[128 = 0]
[121 129 120 113 109 156 125 130 139  88 123 172 144 140 134  94 140 133
 152 196 128 138 133  76 133 144 161  94 158 117 107 102 110 115 138  94
 124 126  85 124 105 130 121 126 131 140 169] : <76> + <44>
[119 124 116 130 143 121 136 160 108  93 121 141 120 125 106 123 178 115
 130 108 109 144 103 112 142 119 153 126 138 136 124 130 103 129 109 129
 141 132 125 108 117 138 134 110 117 116  88] : <73> + <42>
[124 126 100  74 118  85 154 150 139  86 134 137  64 127 150 112 166 131
 169 119 105 132 122 118 128 135 190 146 142 125 111 146 125 166 139 138
 145 176 106  82 156 134 133 149 157  71 128] : <66> + <49>
[124 126 101 104 120 136 150 155 118 105 135 138 108 136 126 104 155 133
 114 103  99 103 120  98 114 134 165 131 130 116 143 138 123 191 142 142
 135 134 115  90 115 128 119 132 132  93 131] : <76> + <49>
[125 129 135 109 127 105 142 144 128  82 125 147 108 140 122  55 141 134
 135 179 102 142 146 131 116 126 127 128 124 122  85 109 101 136 127  85
 103 157 116 104 154 134 134 133 144 134 156] : <76> + <44>
[ 23 144 125 114 116 159 130 127 140 131 128 130 116 134 115 137 157 129
 115 102 113 112 128 138 109 106 153 157 122 120 155 143 120 171 123 120
 139  98 140 133 112 135 122 129 117 111 118] : <72> + <49>
[126 123 118  98 127  87 144 139 151  83  75 165 120 159 120  32 148 155
 164 217 127 139 138 122 143 151  87 130 153  90  58  85  83 151 134  70
 105 167  89  73 134 125 150 122 208 123 177] : <76> + <49>
[120 140 119  71 114 135 132 136 137 154 126 131 127 133 111 123 154 148
 128 125 121 108 138 156 137 111  96 150 136 137 121 100 120 178 119 130
 123 123 136 133 105 114 141 115 152 136 121] : <76> + <49>
[103 133 128 106 117 117 141 107 127  89 124 145 114 127 131 120 163 127
 155 139 144 143 116 100 119 121 133 135 158 138 102 113 116  98 134 121
 123 165 129 120 123 132 134 138 138 146 142] : <73> + <52>
[124 125 111 113 125 118 145 156 132 124 134 110 113 133 115  90 122 128
 142 104 115 130 118 137 119 105 125 144 143 121 111 136 100 172 130 129
 130 141 115 103 127 120 142 146 159 116 103] : <66> + <42>
[125 117 109 115 118 155 136 162 132 105 134 150 118 126 129 142 183 141
 147 128 123 130 100  85 138 138 144 144 139 117 139 130 114 116 128 147
 137 133 127 103 114 142 137 125 155 131 116] : <73> + <42>
[128 130 103  95 126 143 144 114 143  89 131 154 113 134 118 107 142 147
 151 141 125 116 115 140 124 104 145 142 145 149 117 114 112 148 142 112
 122 136  99  98 134 122 125 115 144 124 154] : <76> + <49>
[120 129 115 116 127 139 128 107 128 113 130 135 127 127  97 133 158 142
 110 132 120 129 136 136 121 107 123 139 126 145 121 123 111 141 109  97
 116 112 133 139 115 117 135 117 129 138 132] : <73> + <42>
[137 124 122 123 118 135 134 157 123  93 132 121 113 135 135 127 184 117
 155 112 128 138 108 101 125 122 167 129 152 131 132 133 117 132 142 132
 144 138 124 124 124 133 109 137 143 120  88] : <66> + <44>
[114 131 124  98 146 146 132 129 128 101 119 138 130 144 127 127 150 113
 151 161 121 146 125 121 125 109 151 112 148 123 116 112 113 109 132  98
 125 132 115 115 129 141 129 124 145 137 116] : <72> + <44>
[130 140 113 109 122 115 130 153 136 128 113 144 110 131 121 115 158 145
 112 100 125 131 133 120 131 121 112 146 127 132 120 144 119 188 111 139
 140 126 145 103 127 115 128 122 136 123 115] : <73> + <49>
[111 135 130 103 128 136 103 152 138 151 111 106 127 138 108  74 136 141
 134 163  81 133 169 174 102 109 110 148 139 123 111 125 102 174 117  79
 111 102 121 131 132 115 133 132 166 121 123] : <72> + <49>
[110  88 138 121 118 113 150 117 135  80 117 146 130 120 136 124 157 127
 161 133 138 149 125 100 128 144 176 114 148 127 102 102 105 102 152 116
 143 133  92  99 139 122 126 151 134 130 155] : <66> + <52>
[134 117  50 118 151 125 150 129  84  44 131 151 108 132 145  96 144 114
 178 135 189 158 111 111 112 129 178  99 157  88 102 110 125  97 155 116
 135 197 128  81 144 136 120 137 146 130 133] : <73> + <52>
[114 130 129  97 117 117 128 152 144 103 135 148 110 136 112 120 179 140
 138 138 117 137 116 129 144 112 117 141 138 130 103 115  96 146 104 114
 109 144 119 115 105 117 138 120 133 131 124] : <73> + <42>
[126 124 102 141 119 154 140 154 133  28 133 193 122 138 146  84 157 130
 185 196 153 141 105 100 152 163 160  89 150 126 110  94 106  89 158 128
 134 164  93  87 126 133 108 134 171 133 172] : <76> + <44>
[109 117 122 105 123 138 153 166 135 126 124 140 123 126 122  97 170 118
 119 158 114 126 154 113 123 132 133 146 108 134 112 129 113 171 119 103
 123 102 134 151 125 127 131 126 142 143 135] : <76> + <44>
[114 141 132 110 133 111 124 160 129 176 133  94 129 124  99 112 148 142
 118 117 103 120 140 156 124 103 100 155 132 119 112 163 104 183 101 110
 112  87 138 132 139 112 163 137 170 112 103] : <66> + <42>
[122 128 110 117 126 113 132 148 136 105 140 122 105 131 111  94 167 135
 142  97 131 130 112 129 144 117 102 150 133  96 105 117  84 148 141 143
 117 144  76  88 128 127 135 133 156 117 110] : <66> + <42>
[121 120 120 108 140 132 138 139 126 100 126 158 126 141 119  76 146 147
 158 170 126 121 133 120 139 146 106 135 152  91  94  97  92 164 143 117
 115 128 104  90 116 134 140 112 167 129 160] : <76> + <49>
[123 127 123 123 135 119 129 110 137 110 140 123 109 145  98  98 146 143
 112 110 128 142 133 160 103 105 119 119 128 115 101 113  80 154 127 119
 119 131 103  82 117 116 138 120 139 124 137] : <76> + <50>
[119 130 122 108 115 126 129 145 126  90 130 120 113 126 122 108 174 121
 120 106 124 132 103  98 127 122 145 137 107 138 124 126 139 155 131 137
 135 140 134 102 115 117 124 133 133 121 132] : <73> + <44>
[107 122 139 124 155 133 125 129 131 132 119 121 122 136 100  90 151 117
 105 146 117 112 146 118 122 104 100 149 130 121 116 124  95 141 122  99
 110  82 106 139 104 116 154 109 131 133 143] : <76> + <42>
[121 127 128  92 144 115 137 103 140 116 118 164 135 175 120  42 122 161
 171 252 124 126 171 164 140 134  78 130 157  95  52  71  85 129 136  81
  86 149  81  90 129 112 132 124 206 139 213] : <76> + <49>
[115 120 128 137 120 119  65 151 111 132 131 128 122 119 110 123 146 124
 141 172 119 155 124 133 109 106 113 141 141 145 114 127 122 142  94  97
 109 142 149 131 137 117 141 140 137 141  95] : <66> + <44>
[127 118 131 107 112 119 133 118 133 145 119 120 128 152 128 112 136 142
 160 178 131 125 151 124 145 140 113 138 145 119  82 118 108 147 148 116
 121 133 105 118 133 121 141 130 175 128 153] : <72> + <49>
[116 137 128 102 117 121 129 143 122 152 129 135 130 133 114 124 158 149
 144 142 118 113 137 131 141 128 100 156 137 141 107 128 115 164 121 119
 115 118 135 132 126 121 147  96 147 140 135] : <73> + <49>
[113 132 131 117 124 116 132 132 129  99 125 156 126 128 164  84 164 139
 123 173 126 139 134 128 130 127  99 128 150 120  82  94  95 118 124 100
 116 127 112 118 121 128 133 122 154 148 157] : <73> + <44>
[120 122 109 118 126 142 137 128 140  58 120 162 127 134 136  88 149 124
 144 152 128 144 119 109 115 125 153 141 155 114 105 104  95 121 152 115
 127 133  99 103 130 130 126 127 133 129 147] : <76> + <52>
[134 136  97  97 119 130 141 136 152 128 142 147 105 125 119 133 158 163
 133 105 127 112 120 127 134 129 145 151 138 126 158 130 148 179 123 144
 121 143 137 100 107 117 165 123 132 115 135] : <73> + <49>
[123 130 133 110 115  91 147 133 161  69 136 160  96 143 132  87 161 147
 143 137 119 156 118  95 133 134 140  96 141 123 102  98 119 112 128 118
 120 178 114  82 140 134 134 129 149 129 120] : <73> + <44>
[113 122 119 107 125 103 131 157 135 110 139 159 113 142 103 107 185 158
 105 131 110 145 137 132 118 151  92 140 125 154 100 105  98 167  84 109
 102 120 134 106 120 124 141 123 141 143 116] : <73> + <42>
[113 124 124 102 107 188 142 119 120  94 123 153 129 152 134  80 135 151
 167 199 141 117 144 128 128 133 110 126 159 115  97 101  98 135 158 114
 108 129 106 111 123 144 139 122 167 129 190] : <76> + <50>
[120 130 121 123 126 148 129 138 123 115 115 150 121 152 105  75 158 130
 165 165 108 121 140 131 125 126 115 135 142 116 101 108  84 159 136 116
 115 117  91 110 119 133 138 124 155 119 151] : <76> + <42>
[117 129 116  78 125 136 139 144 133 150 138 134 102 131  85 113 176 159
 119 133 112 107 138 130 136 114 109 165 133 144 133 145  84 193  64 127
 129 110 139 122 117 120 137 126 132 131 126] : <76> + <49>
[121 132 117 129 118 147 117 164 117  94 128 153 110 121 124 100 180 134
 148 146 143 144 110 100 124 118 126 129 145 130 120 103 104 130 120 126
 116 135 130 109 118 128 125 122 157 146 119] : <73> + <44>
[122 129 100 128 118 126 154 127 125  80 139 178 114 133 130  95 154 161
 151 150 130 138 133 114 145 147 108 128 134 115 106 102 106 136 120 132
 130 164 103  85 140 135 139 124 148 124 159] : <76> + <49>
[118 131 119 106 124 129 131 131 122 148 135 130 131 113 114  80 124 173
 110 141 121 135 139 153 116 106  72 155 114 144 104 121 108 149 100  86
  99 126 142 127 122 120 141 129 146 144 133] : <73> + <44>
[127 133 134 123 139  90 130  95 129  78 123 152 130 156 116  71 128 152
 169 183 138 150 146 158 112 117  96 107 156 100  57  70  89  71 131  90
  91 167  93  81 149 114 138 147 158 139 171] : <73> + <52>
[116 137 119 120 139 144 122 153 143 129 124 129 129 131  97  99 158 145
 124 211 129 134 146 143 126  97 120 135 122 135 119 102 106 154 114 105
 125  99 129 133 109 130 142 117 139 143 118] : <76> + <44>
[117 125 106 131 117 141 136 143 132  64 107 155 125 124 127 138 171 132
 116 129 131 136 111  81 118 130 173 121 145 138 129 101 115  95 121 124
 148 113 112 120 112 121 116 119  87 127 150] : <76> + <44>
[118 124 129 113 120 132 145 133 143 114 143 141 132 143 131 112 156 141
 139 175 133 131 137 130 138 126 159 125 157  80 103 113  99 134 128 121
 124 132 113 128 125 120 134 132 162 134 142] : <76> + <44>
[108 122 126 113 133 107 126 144 131 107 117 134 120 138 114  79 156 142
 131 144 125 143 153 121 132 118 134 142 139 113  92 107  94 137 115  86
 118 133 103 108 134 132 136 134 144 137 148] : <72> + <44>

[ 98 147 136 124 166 125  99 130 149 127 130 145 154  97 134 135 125 131
 134 132 112 142 110 107 145 105 133 141 138 141 123  97 156 110 137 127
 120 133 143 125  97 103 142 146 123 131 124] : (64) + (62)
[135 122 127 152 123 121  94 110 121 124 132 126 116 113 138 129 147 133
 131 117 116 120 130 111 146 120 125 133 124 151 123 115 184 128 138 120
 127 118 155 129 117 148 155 115 123 127 126] : (71) + (54)
[120 129 125 111 112 113 133 141 127 113 121 116 101 136 128 123 130  98
 117 144 149 112 110 131 131 129 120 146 144 118 120 130 120 120 130 134
 143 131 103 121 139 128 114 121 128 138 133] : (63) + (62)
[144 136 134 137 134 136 105 132 138 124 128 129 139  92 140 130 139 141
 136 128 114 141 118  99 161 113 127 136 139 143 125 109 171 111 124 123
 105 124 182 126  95 149 138 156 130 140 138] : (71) + (62)
[130 123 134 116 132 119 108 131 142 124 128 132 138 116 134 121 141 119
 136 133 118 121 122 120 127 117 124 151 139 144 120 112 149 126 132 117
 134 119 122 127  99 120 132 142 116 142 101] : (64) + (62)
[137 135 140 120 111 129 132 133 148 118 127 126 138 101 135 131 118 123
 145 133 134 142 119 106 150 122 127 149 140 142 123 111 153 115 137 134
 118 130 142 114 102 129 143 153 123 132 139] : (71) + (56)
[130 129 134 131 119 106 120 127 123 111 111 117 107 159 122 120 111 113
 118 143 157 112 107 139 126 142 132 142 114 124 122 127 133 135 138 127
 123 140 120 128 140 145 128 106 135 124 120] : (63) + (54)
[138 133 133 117 121 129 102 139 148 118 135 125 126  83 137 133 126 124
 147 138 120 145 108 116 168 116 143 121 132 138 120 115 159  99 138 132
  97 127 156 109 114 135 146 161 136 131 131] : (71) + (62)
[106 132 143 128 124 124 105 108 148 126 124 129 131 121 143 125 135 125
 131 133 111 130 117 116 133 118 114 151 130 148 133  99 146 123 125 120
 129 121 147 117 106 142 139 147 123 132 135] : (71) + (62)
[124 127 111 109 134 118 118 126 119 108 115 126  97 124 112 123 123 124
 117 123 140 105 124 142 110 131 125 125 136 109 116 136 123 128 134 120
 143 132 104 121 118 139 126  84 127 136 109] : (63) + (56)
[134 143 128 128 141 125  96 135 137 133 150 135 145 101 131 138 130 136
 130 113 107 126 146 105 103 127 142 125 135 143 122  97 130 115 139 123
 116 138 142 135 101 124 139 109 117 137 118] : (64) + (56)
[136 127 128 131 124 135 109 123 134 127 134 139 146 102 133 131 137 156
 137 112 103 112 147 119 142 126 131 122 119 146  86  97 149 134 128 113
 114 126 158 140 121 134 139 109 131 123 132] : (64) + (54)
[149 150 131 119 140 137 112 125 132 130 125 135 158 112 121 148 107 139
 127 128 116 136 101 118 123 135 120 118 127 138 127  91 136 129 121 121
 105 127 136 139 104 137 135 133 125 142 130] : (71) + (56)
[141 132 137 135 133 121 101 135 155 134 139 132 132 122 150 130 136 122
 124 138 105 138 107 114 134 120 129 148 134 141 124  93 148 113 140 122
 116 121 139 115 114 132 138 153 118 142 132] : (71) + (62)
[126 135 124 117 121 137 108 133 127 126 141 161 138  80 121 137 119 151
 135 129 113 127 136 109 144 137 117 129 143 127 113 111 146 128 129 128
 115 130 124 153  85 147 115 114 129 141 132] : (64) + (56)
[135 126 115 117 108 124  72 134 134 114 121 124  87 105 129 120 121  92
 122 136 159 125  94 137 180 120 141 133 140 103 122 152 137 110 135 156
 130 144 106 125 142 120 118 132 136 119 134] : (63) + (62)
[138 126 128 129 127 130 101 127 141 122 119 127 139 104 132 127 129 130
 142 125 112 136 118  90 149 115 126 147 137 144 126 104 148 112 138 147
 114 119 145 125 104 137 148 146 117 142 130] : (71) + (62)
[130 129 129 136 121 114  86 113 133 128 128 130 129 127 121 115 139 158
 127 131 113 115 110 122 140 118 125 154 115 138 116  81 157 135 135 129
 134 126 154 130 109 148 149 101 131 116 130] : (64) + (54)
[124 113 127 122 108 117 115 123 131 122 113 140  97 133 147 113 122 117
 124 140 151 110 114 134 155 128 133 143 118 119 116 132 149 136 139 139
 137 147 110 114 144 144 135 103 127  97 138] : (63) + (54)
[138 131 135 111 138 119  83 120 130 143 128 135 137 113 129 133 112 125
 134 130  91 122 113 121 114 124  99 141 135 114 116  83 143 125 134 114
 123 120 142 123  99 148 134 118 103 137 132] : (64) + (56)
[123 117 128 127 104 112 124 124 117 113 110 104 100 153 126 129 119 122
 118 139 136 132 107 133 142 137 127 141 126 128 127 123 135 132 137 131
 142 125 143 108 143 167 111 123 131 117 132] : (63) + (54)
[125 141 139 130 110 116 140 133 144 116 109 128 123 117 129 133  89 123
 136 118 148 116 134 129 155 142 128 144 133 132 137 134 141 133 137 153
 118 143 132 120 108 116 128 136 132 122 122] : (74) + (57)
[141 124 132 129 116 134  90 137 145 127 136 128 138  78  96 120 153 124
 152 144 118 142 113  98 165 112 127 141 144 129 124 118 148 105 154 132
 121 127 138 110 117 123 136 146 126 137 136] : (71) + (62)
[132 129 133 137 119 144  96 132 130 113 124 128 131 100 133 128 140 122
 137 126 111 134 123 100 140 116 123 136 149 139 132 102 147 120 138 127
 106 118 151 134 110 132 142 148 129 150 126] : (64) + (56)
[139 153 133 114 140 138  96 125 142 123 122 130 152 106 129 137 127 131
 117 111 115 138 127 117 126 125 140 135 136 140 124  94 145 117 131 125
 116 121 131 141  83 134 132 120 114 141 114] : (64) + (56)
[137 132 133 122 128 125  85 127 145 129 124 129 132  93 130 132 135 135
 134 139 112 131 110 104 158 114 117 146 142 153 114 100 157 117 140 126
 115 127 150 127 110 154 150 137 124 135 127] : (64) + (62)
[133 125 127 124 133 129 102 136 140 130 134 132 141 123 131 125 169 129
 135 107 103 139 118 101 122 123 118 153 129 142 115  89 152 144 133 107
 127 110 142 122  99 132 136 131 133 136 136] : (64) + (62)
[130 129 132 138 126 127  94 120 133 133 128 138 136 104 142 128 144 145
 134 122 116 139 124 112 138 124 124 124 125 141 124  90 155 139 136 118
 126 127 148 130  93 150 150 125 117 138 129] : (64) + (54)
[152 134 137 105 129 124 101 138 145 129 127 129 157  93 130 142 139 135
 110 136 104 142 114 112 139 115 130 132 133 150 128  81 152 100 142 124
 114 121 148 130 102 131 147 152 119 130 138] : (64) + (62)
[ 82 113 115 119 122 110 129 121 123 124 131 128 100 151 124 120 119 111
 127 125 141 117 121 156 143 133 135 124 105 128 126 134 140 137 139 141
 136 139 120 117 163 131 128 114 131 102 123] : (63) + (57)
[117 146 136 142 121 122 132 121 150 119 123 111 132 124 132 126 105 124
 130 120 132 111 126 120 134 122 126 159 139 131 138 109 138 115 130 139
 112 127 131 136  87 121 118 137 114 140 124] : (74) + (56)
[143 134 146 129 123 125  96 128 151 126 129 133 137 106 132 123 127 126
 135 114  95 132 125 104 139 110 118 152 148 158 130  89 150 118 140 111
 117 119 163 124  85 132 145 155 118 152 137] : (71) + (62)
[143 133 127 146 125 122 101 124 140 136 132 126 111 130 129 141 134 130
 138 109 108 136 133 120 152 124 134 125 116 155 135  98 136 125 142 131
 117 118 166 120 131 134 162 131 122 110 125] : (71) + (57)
[126 139 131 136 107 134 118 121 135 122 112  77 127 130 134 128 123 108
 146 121 125 131 119 108 137 129 126 156 140 135 135 114 145 123 138 129
 126 100 149 123  99 143 127 164 100 146 141] : (74) + (62)
[129 119 118 129 104 116 131 146 117 113 120 133  92 121 126 117 119 124
 125 142 165 103 109 127 166 117 120 138 128 110 118 137 158 131 132 138
 134 140  97 132 152 146 125 103 132 122 127] : (63) + (54)
[151 155 131 139 124 116 121 129 141 122 124 132 137 108 135 133 114 134
 138 137 117 140 102 112 149 126 128 146 129 139 124  96 152 109 124 125
 105 126 147 117  99 132 136 153 115 129 126] : (71) + (56)
[115 133 136 138 104 121 122 128 141 125  91 119 110 139 137 125  98 135
 141 103 146 108 147 119 162 131 124 143 116 158 145 111 144 158 140 131
 119 139 151 117 121 150 146 126 121 131 118] : (74) + (54)
[111 132 140 116 122 130 114 129 121 114 116 116 118 140 135 128 115 105
 120 125 145  87 116 123 127 132 130 151 149 138 143 122 129 130 143 139
 142 138 117 129 100 126 113 123 114 140 128] : (74) + (56)
